Here is a tiny trained network, its code and every weight. The questions are about switching its units off for an input and a target symbol, where a switched-off unit gives its printed mean instead of its output.

import numpy as np


def w(rows, s, z=0):
    codes = np.array(rows[::2]) - 128.0
    scale = np.full(codes.shape[1], s)
    scale[-1] = z or s
    return codes * scale


def norm(h):
    return h / np.sqrt((h * h).mean(-1, keepdims=True) + 1e-5)


def f(y):
    return np.maximum(y, 0)


def softmax(a):
    e = np.exp(a - a.max(-1, keepdims=True))
    return e / e.sum(-1, keepdims=True)


def log_softmax(a):
    a = a - a.max(-1, keepdims=True)
    return a - np.log(np.exp(a).sum(-1, keepdims=True))


def net(x, mask):
    ids = ['ΓΔΠΣΨαεζμξτφ'.index(c) for c in x.split()]
    T = len(ids)
    res = E[ids] + P[:T]
    r = norm(res)
    for j in range(2):
        rows = slice(3 * j, 3 * j + 3)
        q, k, v = (r @ M[0][rows].T for M in (Q, K, V))
        z = softmax(np.where(np.tri(T) > 0, q @ k.T / 3**0.5, -1e9)) @ v
        o = O[0][rows]
        res = res + np.where(mask[j], z, o[:, -1]) @ o[:, :-1]
    y = f(norm(res) @ A[0][:, :-1].T + A[0][:, -1])
    res = res + np.where(mask[2:10], y, B[0][:, -1]) @ B[0][:, :-1]
    return log_softmax(norm(res)[-1] @ U[:, :-1].T + U[:, -1])


Q, K, V, O, A, B = {}, {}, {}, {}, {}, {}
E = w([
[178,62,154,131],'Γ',
[141,115,110,108],'Δ',
[150,38,161,85],'Π',
[116,126,104,103],'Σ',
[33,198,92,158],'Ψ',
[138,141,109,98],'α',
[58,214,99,153],'ε',
[93,133,183,254],'ζ',
[132,125,213,161],'μ',
[84,132,252,45],'ξ',
[129,154,108,107],'τ',
[159,162,117,107],'φ',
],0.0099)
P = w([
[119,95,145,165],'0',
[169,149,149,64],'1',
[128,162,129,79],'2',
[91,173,102,88],'3',
[222,105,101,113],'4',
[207,103,99,80],'5',
[195,121,96,73],'6',
[179,108,93,65],'7',
[174,116,86,70],'8',
[184,90,90,68],'9',
[153,74,86,82],'10',
[253,154,138,84],'11',
[214,150,104,57],'12',
[222,134,104,54],'13',
],0.002)
Q[0] = w([
[108,176,82,77],'h0',
[108,69,211,238],'h0',
[135,198,110,196],'h0',
[119,19,125,100],'h1',
[147,181,127,165],'h1',
[121,182,254,189],'h1',
],0.007)
K[0] = w([
[120,9,101,215],'h0',
[171,183,191,121],'h0',
[108,116,73,77],'h0',
[166,155,114,45],'h1',
[133,45,187,212],'h1',
[22,63,254,126],'h1',
],0.0063)
V[0] = w([
[228,193,250,71],'h0',
[205,32,72,137],'h0',
[243,224,76,254],'h0',
[169,123,34,188],'h1',
[253,232,51,100],'h1',
[141,107,174,165],'h1',
],0.0048)
O[0] = w([
[110,160,254,161,156],'h0',
[124,173,35,189,196],'h0',
[135,18,140,217,59],'h0',
[177,147,114,144,135],'h1',
[180,179,188,149,252],'h1',
[81,101,112,78,77],'h1',
],0.0073,0.0033)
A[0] = w([
[74,19,255,155,56],'n0',
[119,184,85,225,36],'n1',
[144,97,50,190,5],'n2',
[156,143,243,145,158],'n3',
[186,90,86,114,192],'n4',
[180,171,134,40,197],'n5',
[135,145,150,177,150],'n6',
[67,190,93,207,192],'n7',
],0.0059,0.0029)
B[0] = w([
[183,253,94,147,171],'n0',
[127,114,111,187,160],'n1',
[65,208,129,84,131],'n2',
[99,116,107,108,219],'n3',
[164,152,110,92,184],'n4',
[137,53,143,157,254],'n5',
[93,118,83,98,163],'n6',
[128,62,169,136,204],'n7',
],0.0081,0.0052)
U = w([
[116,62,94,81,173],'Γ',
[121,175,22,70,5],'Δ',
[128,247,121,113,201],'Π',
[127,132,140,100,67],'Σ',
[133,174,201,177,16],'Ψ',
[118,68,88,112,182],'α',
[136,165,180,168,133],'ε',
[93,157,189,69,189],'ζ',
[121,67,155,146,141],'μ',
[136,117,104,223,201],'ξ',
[151,169,23,181,175],'τ',
[130,110,147,150,43],'φ',
],0.013,0.0028)

Each question gives the input, a string of symbols that net reads in full, and the target symbol t.
The units are the heads (3 rows each of Q, K, V and O) and the neurons (one row each of A and B). Each row of codes is followed by its name. A weight is (code - 128) times the scale printed after its matrix; where a second scale follows, it is the last column's (O, A, B and U).
mask holds one flag per unit, heads first, then neurons. A switched-off unit (its flag False) gives its mean, the last column of its rows in O or B, instead of its output. The means were averaged over made-up inputs and are rounded, as every weight is.
A unit's drop is (log p(t) with every unit on - log p(t) with that unit switched off) / (log p(t) with every unit on - log p(t) with every unit switched off).
The circuit of an input: a set's keep is (log p(t) with only the set's units on - log p(t) with every unit switched off) / (log p(t) with every unit on - log p(t) with every unit switched off). Starting from all 10 units, units are removed one at a time, each time the one whose removal leaves the highest keep (on an exact tie, the one counted first), for as long as the keep stays at least 0.8.
units of the circuit, in order: the units of the circuit, biggest drop first
unit that matters most: the unit with the biggest drop
top k neurons: the k neurons with the biggest drops, biggest first
heads that matter: for each layer, one digit per head in row order, 1 if its drop is at least 0.15 and else 0, layers parted by /
drop when u is switched off: that unit's drop, to one decimal
input Δ Γ ξ Γ, target ζ: units of the circuit, in order => h0, h1
input ζ Γ ζ φ, target Γ: heads that matter => 01
input Π ξ α ζ μ μ, target Π: heads that matter => 01
input Γ α α, target ξ: units of the circuit, in order => h0, n0, n7
input Δ τ Σ, target τ: units of the circuit, in order => h0, h1, n1
input φ μ φ Γ Γ ε Δ Ψ, target ξ: heads that matter => 10
input α Δ Γ Σ τ Ψ, target ξ: unit that matters most => n7
input Δ Δ Δ α, target τ: units of the circuit, in order => h0, n1
input μ Γ Π, target Π: top 2 neurons => n0, n7
input ζ μ Π Ψ μ Γ, target Π: top 3 neurons => n0, n5, n7
input Γ α φ Δ, target ξ: top 2 neurons => n0, n1
input Π Δ Δ, target Π: drop when h1 is switched off => 0.2
input Γ ε Γ τ ε τ, target ξ: drop when h0 is switched off => 0.4
input Γ α Σ, target ξ: drop when n0 is switched off => 0.1
input μ Δ ξ Π, target ζ: top neuron => n3
